Questions about the matrix below.
1) What is the second entry on the diagonal from the top-right corner?
2) What is the third entry from the end, reading row by row?
3) What is the entry just left of the largest entry?
4) What is the third largest entry?
5) What is the last entry, reading row by row?
6) What is the 3rd entry, reading row by row?
7) What is the entry directly above 109?
8) What is the entry directly above 101?
124	80	84	106	113	92	88	129	45	125	87	84	49
123	100	79	101	56	113	114	100	99	109	116	90	110
1) 90
2) 116
3) 88
4) 124
5) 110
6) 84
7) 125
8) 106

arr =
[[111, 109, 73, 95, 104, 120, 111, 92, 129, 114, 94, 90, 102, 101, 98, 107],
 [74, 111, 113, 64, 105, 88, 114, 95, 94, 89, 108, 108, 109, 92, 84, 110],
 [91, 113, 101, 80, 105, 80, 99, 70, 78, 94, 103, 106, 102, 119, 95, 101],
 [85, 104, 108, 92, 110, 113, 102, 93, 111, 118, 106, 123, 102, 110, 65, 105],
 [55, 85, 102, 106, 99, 127, 113, 96, 106, 98, 97, 87, 110, 94, 80, 95],
 [95, 128, 110, 128, 95, 92, 99, 110, 80, 110, 113, 97, 109, 105, 105, 105],
 [94, 111, 104, 85, 102, 83, 91, 81, 90, 107, 97, 73, 109, 110, 119, 120],
 [113, 92, 105, 86, 84, 91, 95, 137, 99, 114, 98, 116, 96, 103, 97, 86],
 [87, 93, 117, 122, 105, 132, 109, 111, 108, 97, 97, 123, 102, 97, 79, 108]]
Counting starts at 1.
Find the entry at row 1, column 1.
A: 111
Find the entry in row 1 and column 3.
A: 73
Find the entry just right of the smallest entry.
A: 85
The bottom-right entry is 108
Find the entry directly above the smallest entry.
A: 85
The entry at row 1, column 2 -> 109
Find the entry at row 2, column 1.
A: 74
Find the entry in row 3 and column 1.
A: 91
Find the entry directly above the largest entry.
A: 81
Find the top-right entry.
A: 107
The entry at row 2, column 3 -> 113
The bottom-left entry -> 87
Find the entry directly below the largest entry.
A: 111
The entry just right of the largest entry -> 99

a =
50	59	54	159	71	147	136	95	92
104	137	106	44	122	55	138	60	128
148	51	153	43	52	134	146	66	77
Give the top-left entry.
Answer: 50
Give the entry directly below the centre entry.
Answer: 52
Give the entry directly above 51.
Answer: 137
Give the largest entry in the first column.
Answer: 148
The entry in the bottom-right corner: 77
Give the entry just right of 137.
Answer: 106
Give the fourth-last entry, reading row by row.
Answer: 134
The entry in the top-right corner: 92

Read these off the table that follows. Counting starts at 1.
1) Report the top-right entry.
2) Report the entry at row 1, column 1.
3) Report the entry in row 2 and column 3.
4) Report the entry in row 2 and column 1.
5) Report the entry just left of the largest entry.
6) Report the entry just right of the largest entry.
[[ 93 108 117 125  96  77  60  84  94 147]
 [128  88  94  98  90  66 103 119 113  66]
 [126  71  86 111  79  84  92 102 132  77]
 [ 96 141  92 106  89  76 101 104 129 117]
 [117  84 121 116 109  89  52  88  79 129]
 [ 99  63  99 118  81  93  87  91 111  97]
 [ 88 147 114  88 122 121  97 101  85 135]
 [107  55  93  95  99 145 106  89  93  76]
 [ 79 126 128 108 102 104  80  96 102 147]
 [132  74  97  89  88  97 112 120 127  52]
 [ 84  78 114 117 103 134  69  70  82 140]
 [ 73 135 110  94 119 136  97  88  79 143]
 [126  84 120  76  99 124 115 129 126  61]
 [120  71 111 123  89  68  61  93 100 108]
 [ 85 156  98  90 109  86 112 110  95 119]
 [ 98 115 108  71 112 132 130 118  94  78]]
1) 147
2) 93
3) 94
4) 128
5) 85
6) 98
